Here is a tiny trained network, its code and every weight. The questions are about switching its units off for an input and a class, where a switched-off unit gives its printed mean instead of its output.

import numpy as np


def w(rows, s, z=0):
    codes = np.array(rows[::2]) - 128.0
    scale = np.full(codes.shape[1], s)
    scale[-1] = z or s
    return codes * scale


def f(y):
    return np.maximum(y, 0)


def log_softmax(a):
    a = a - a.max(-1, keepdims=True)
    return a - np.log(np.exp(a).sum(-1, keepdims=True))


def net(x, mask):
    res = np.array(x, float).reshape(1, 5) / 4 @ E
    y = f(res @ A[0][:, :-1].T + A[0][:, -1])
    res = res + np.where(mask, y, B[0][:, -1]) @ B[0][:, :-1]
    return log_softmax(res[-1] @ U[:, :-1].T + U[:, -1])


A, B = {}, {}
E = w([
[186,66,83,114,201,179,67,93,50,170,147],'x0',
[125,110,215,101,113,194,107,158,128,213,156],'x1',
[145,101,77,209,124,102,122,191,142,105,136],'x2',
[60,157,9,133,69,122,56,200,172,180,124],'x3',
[25,251,158,91,237,157,86,141,119,140,143],'x4',
],0.011)
A[0] = w([
[1,203,192,111,104,109,117,174,191,158,148,150],'neuron 1',
[51,156,191,54,124,117,123,191,226,222,99,176],'neuron 2',
[36,187,138,120,105,160,103,160,195,155,123,126],'neuron 3',
[79,152,136,55,115,113,118,129,168,175,195,151],'neuron 4',
[190,90,147,92,188,214,134,75,5,178,181,210],'neuron 5',
[203,80,85,128,18,178,145,157,209,161,86,141],'neuron 6',
[166,131,206,130,136,138,192,75,129,47,126,143],'neuron 7',
[173,46,89,115,47,153,80,178,125,127,156,133],'neuron 8',
[243,17,133,125,68,167,158,122,179,110,154,222],'neuron 9',
[216,37,215,88,215,168,133,65,80,171,103,119],'neuron 10',
[79,180,117,150,126,30,196,132,198,57,149,202],'neuron 11',
[153,64,29,168,97,93,151,163,154,100,97,194],'neuron 12',
[104,112,95,120,98,64,219,200,174,68,104,180],'neuron 13',
[200,104,96,140,71,121,146,96,145,191,119,160],'neuron 14',
[61,175,23,145,170,99,15,158,134,119,160,252],'neuron 15',
[116,173,224,110,130,136,187,80,107,84,118,234],'neuron 16',
],0.0082,0.0037)
B[0] = w([
[55,88,165,152,42,255,191,115,197,188,124,235],'neuron 1',
[99,149,161,144,116,172,118,165,174,175,154,224],'neuron 2',
[29,109,175,161,131,212,139,113,202,118,160,208],'neuron 3',
[83,139,163,132,121,143,122,139,120,198,131,185],'neuron 4',
[181,200,192,129,181,139,143,221,63,151,242,239],'neuron 5',
[63,30,72,71,81,56,161,160,179,138,104,210],'neuron 6',
[214,173,114,45,120,80,231,102,116,98,105,204],'neuron 7',
[93,142,92,83,101,53,71,180,107,149,99,196],'neuron 8',
[148,107,136,88,97,47,140,174,113,117,165,232],'neuron 9',
[178,137,244,192,167,121,190,234,16,150,156,234],'neuron 10',
[158,144,79,191,130,169,147,63,150,59,17,220],'neuron 11',
[76,79,91,194,167,47,95,152,156,53,98,224],'neuron 12',
[151,123,57,171,151,135,144,127,156,72,38,207],'neuron 13',
[162,80,108,81,94,53,89,183,139,144,147,186],'neuron 14',
[43,171,97,101,201,160,59,67,96,140,139,248],'neuron 15',
[197,200,147,36,74,169,179,177,158,106,92,213],'neuron 16',
],0.0085,0.016)
U = w([
[210,146,245,115,153,118,176,188,41,183,204,37],'0',
[126,28,98,106,51,19,118,185,189,152,98,63],'1',
[101,116,93,208,189,93,103,71,167,80,77,146],'2',
[211,190,141,94,98,108,191,58,198,84,46,162],'3',
[89,178,89,74,183,152,1,75,85,200,178,50],'4',
[44,130,192,138,68,218,147,132,248,228,110,250],'5',
],0.0081,0.0011)

Each question gives the input, the list of numbers given to net, and the class t.
The units are the neurons (one row each of A and B). Each row of codes is followed by its name. A weight is (code - 128) times the scale printed after its matrix; where a second scale follows, it is the last column's (A, B and U).
mask holds one flag per neuron, in row order. A switched-off neuron (its flag False) gives its mean, the last column of its row in B, instead of its output. The means were averaged over made-up inputs and are rounded, as every weight is.
A unit's drop is (log p(t) with every unit on - log p(t) with that unit switched off) / (log p(t) with every unit on - log p(t) with every unit switched off).
The circuit of an input: a set's keep is (log p(t) with only the set's units on - log p(t) with every unit switched off) / (log p(t) with every unit on - log p(t) with every unit switched off). Starting from the 12 units with the biggest drops (on a tie, the unit counted first), units are removed one at a time, each time the one whose removal leaves the highest keep (on an exact tie, the one counted first), for as long as the keep stays at least 0.8.
circuit, biggest first: the units of the circuit, biggest drop first
most important unit: the unit with the biggest drop
k most important neurons: the k neurons with the biggest drops, biggest first
drop when u is switched off: that unit's drop, to one decimal
input [-6,-6,-1,-1,4], class 3: circuit, biggest first : (neuron 11)
input [-3,-5,4,5,4], class 2: 3 most important neurons : (neuron 11; neuron 13; neuron 15)
input [-2,-8,3,-2,-1], class 2: 2 most important neurons : (neuron 12; neuron 16)
input [8,-5,-7,2,-7], class 0: 4 most important neurons : (neuron 5; neuron 10; neuron 13; neuron 11)
input [0,8,1,0,-3], class 0: 2 most important neurons : (neuron 12; neuron 10)
input [1,3,5,0,1], class 4: 2 most important neurons : (neuron 10; neuron 1)
input [6,3,-4,4,5], class 4: 4 most important neurons : (neuron 15; neuron 5; neuron 16; neuron 6)
input [-8,7,-8,-7,0], class 0: 2 most important neurons : (neuron 10; neuron 7)
input [1,7,-4,-1,4], class 0: 2 most important neurons : (neuron 5; neuron 10)
input [6,5,-8,7,-5], class 0: 3 most important neurons : (neuron 5; neuron 12; neuron 10)
input [-7,-2,7,8,0], class 2: 2 most important neurons : (neuron 12; neuron 13)
input [7,-5,-4,6,-3], class 4: drop when neuron 12 is switched off : -0.1
input [1,-8,7,4,-1], class 2: drop when neuron 7 is switched off : 0.0
input [0,-5,8,0,7], class 2: most important unit : neuron 11
input [-7,5,-1,-3,-6], class 1: drop when neuron 6 is switched off : 0.1
